Below is a small trained network, with its code and all its weights. Each question gives an input and a target symbol and asks what happens when units are switched off, that is, made to give their printed mean instead of their output.

import numpy as np


def w(rows, s, z=0):
    codes = np.array(rows[::2]) - 128.0
    scale = np.full(codes.shape[1], s)
    scale[-1] = z or s
    return codes * scale


def norm(h):
    return h / np.sqrt((h * h).mean(-1, keepdims=True) + 1e-5)


def f(y):
    return y / 2 * (1 + np.tanh(0.7978845608 * (y + 0.044715 * y**3)))


def softmax(a):
    e = np.exp(a - a.max(-1, keepdims=True))
    return e / e.sum(-1, keepdims=True)


def log_softmax(a):
    a = a - a.max(-1, keepdims=True)
    return a - np.log(np.exp(a).sum(-1, keepdims=True))


def net(x, mask):
    ids = ['ΘΩαβζηλμτφψ'.index(c) for c in x.split()]
    T = len(ids)
    res = E[ids] + P[:T]
    u = 0
    for l in range(3):
        q, k, v = (norm(res) @ M[l].T for M in (Q, K, V))
        z = softmax(np.where(np.tri(T) > 0, q @ k.T / 2**0.5, -1e9)) @ v
        res = res + np.where(mask[u], z, O[l][:, -1]) @ O[l][:, :-1]
        u += 1
        y = f(norm(res) @ A[l][:, :-1].T + A[l][:, -1])
        res = res + np.where(mask[u : u + 4], y, B[l][:, -1]) @ B[l][:, :-1]
        u += 4
    return log_softmax(norm(res)[-1] @ U[:, :-1].T + U[:, -1])


Q, K, V, O, A, B = {}, {}, {}, {}, {}, {}
E = w([
[53,139,125,211],'Θ',
[171,124,246,173],'Ω',
[163,95,212,205],'α',
[151,90,95,123],'β',
[96,143,121,67],'ζ',
[174,171,125,128],'η',
[103,201,130,59],'λ',
[133,190,177,91],'μ',
[91,4,137,119],'τ',
[197,144,116,135],'φ',
[111,154,108,89],'ψ',
],0.022)
P = w([
[96,100,97,119],'0',
[187,181,2,78],'1',
[193,168,27,107],'2',
[178,164,51,109],'3',
[155,84,143,95],'4',
[128,104,145,72],'5',
[114,104,154,71],'6',
[116,100,149,73],'7',
[108,98,156,76],'8',
[105,109,154,86],'9',
[98,112,159,78],'10',
[86,112,154,77],'11',
[79,102,152,74],'12',
],0.006)
Q[0] = w([
[144,101,24,179],'L0H0',
[1,247,138,119],'L0H0',
],0.0055)
K[0] = w([
[190,147,233,65],'L0H0',
[112,158,106,255],'L0H0',
],0.0093)
V[0] = w([
[138,50,104,98],'L0H0',
[254,123,108,96],'L0H0',
],0.0068)
O[0] = w([
[128,2,105,157,159],'L0H0',
[240,61,157,115,251],'L0H0',
],0.0089,0.0028)
A[0] = w([
[144,102,58,97,3],'L0N0',
[188,129,252,165,151],'L0N1',
[20,89,118,167,200],'L0N2',
[254,174,166,217,65],'L0N3',
],0.0089,0.00058)
B[0] = w([
[136,240,112,67,170],'L0N0',
[18,15,156,140,230],'L0N1',
[208,207,4,195,144],'L0N2',
[69,215,137,2,254],'L0N3',
],0.008,0.0052)
Q[1] = w([
[43,144,72,137],'L1H0',
[1,78,149,163],'L1H0',
],0.0083)
K[1] = w([
[94,244,97,215],'L1H0',
[2,186,77,224],'L1H0',
],0.0081)
V[1] = w([
[144,220,93,254],'L1H0',
[178,87,174,169],'L1H0',
],0.0081)
O[1] = w([
[1,91,134,212,2],'L1H0',
[197,230,82,187,88],'L1H0',
],0.0085,0.005)
A[1] = w([
[254,151,73,101,159],'L1N0',
[201,96,194,100,249],'L1N1',
[219,200,51,124,31],'L1N2',
[188,30,33,100,154],'L1N3',
],0.0076,0.0013)
B[1] = w([
[83,129,152,192,254],'L1N0',
[137,97,120,113,230],'L1N1',
[105,7,156,140,190],'L1N2',
[84,197,163,64,199],'L1N3',
],0.013,0.0061)
Q[2] = w([
[24,66,86,2],'L2H0',
[178,175,71,41],'L2H0',
],0.0099)
K[2] = w([
[158,200,130,240],'L2H0',
[81,62,143,254],'L2H0',
],0.011)
V[2] = w([
[118,94,5,92],'L2H0',
[164,228,96,92],'L2H0',
],0.013)
O[2] = w([
[185,135,3,89,60],'L2H0',
[133,238,92,96,2],'L2H0',
],0.012,0.0033)
A[2] = w([
[155,167,10,138,102],'L2N0',
[124,96,72,103,138],'L2N1',
[110,115,92,222,253],'L2N2',
[50,215,184,249,241],'L2N3',
],0.014,0.005)
B[2] = w([
[4,29,144,122,162],'L2N0',
[159,122,132,218,166],'L2N1',
[250,135,50,173,166],'L2N2',
[189,185,93,233,254],'L2N3',
],0.011,0.0045)
U = w([
[201,141,47,202,208],'Θ',
[62,144,221,207,1],'Ω',
[120,91,171,228,57],'α',
[215,31,108,148,214],'β',
[37,106,66,107,86],'ζ',
[167,185,127,84,136],'η',
[27,194,113,84,191],'λ',
[146,241,185,160,165],'μ',
[102,44,41,129,74],'τ',
[255,161,158,107,143],'φ',
[42,88,58,117,121],'ψ',
],0.012,0.0039)

Each question gives the input, a string of symbols that net reads in full, and the target symbol t.
The units are the heads (2 rows each of Q, K, V and O) and the neurons (one row each of A and B). Each row of codes is followed by its name. A weight is (code - 128) times the scale printed after its matrix; where a second scale follows, it is the last column's (O, A, B and U).
mask holds one flag per unit, layer by layer, with each layer's heads first. A switched-off unit (its flag False) gives its mean, the last column of its rows in O or B, instead of its output. The means were averaged over made-up inputs and are rounded, as every weight is.
A unit's drop is (log p(t) with every unit on - log p(t) with that unit switched off) / (log p(t) with every unit on - log p(t) with every unit switched off).
The circuit of an input: a set's keep is (log p(t) with only the set's units on - log p(t) with every unit switched off) / (log p(t) with every unit on - log p(t) with every unit switched off). Starting from the 12 units with the biggest drops (on a tie, the unit counted first), units are removed one at a time, each time the one whose removal leaves the highest keep (on an exact tie, the one counted first), for as long as the keep stays at least 0.8.
circuit, biggest first: the units of the circuit, biggest drop first
k most important neurons: the k neurons with the biggest drops, biggest first
top k neurons in layer l: the k neurons of layer l with the biggest drops, biggest first
input α β ψ, target α: circuit, biggest first	[L2H0]
input β φ μ, target β: circuit, biggest first	[L2H0; L0N3]
input β β τ β ζ, target β: 3 most important neurons	[L1N2; L0N3; L1N0]
input λ ψ α, target λ: circuit, biggest first	[L0N3; L2H0; L0N1]
input α β β λ, target α: 3 most important neurons	[L1N3; L0N1; L0N3]
input τ φ λ, target τ: top 2 neurons in layer 2	[L2N0; L2N1]
input λ φ φ, target λ: circuit, biggest first	[L2H0; L2N0]
input ψ β β, target ψ: circuit, biggest first	[L2N0; L2H0]
input Θ Θ φ μ ζ, target Θ: 2 most important neurons	[L0N3; L2N3]
input λ λ β τ, target λ: 3 most important neurons	[L1N3; L0N1; L1N2]
input β τ μ, target β: top 2 neurons in layer 0	[L0N3; L0N1]
input τ ψ β φ, target τ: 2 most important neurons	[L0N2; L2N0]
input φ β ζ ζ, target φ: circuit, biggest first	[L0H0; L1H0]
input φ β η β, target φ: 2 most important neurons	[L0N3; L1N3]
input β Ω ζ, target β: circuit, biggest first	[L0N3]
input Ω β η τ, target Ω: 3 most important neurons	[L1N3; L1N2; L0N2]
input λ Ω β, target λ: top 3 neurons in layer 1	[L1N2; L1N0; L1N1]
input Ω β ζ, target Ω: 2 most important neurons	[L1N3; L0N1]
input ψ φ β φ β β φ μ β ψ, target φ: 3 most important neurons	[L0N3; L1N3; L0N2]
input Ω ζ μ, target Ω: 2 most important neurons	[L0N1; L1N3]
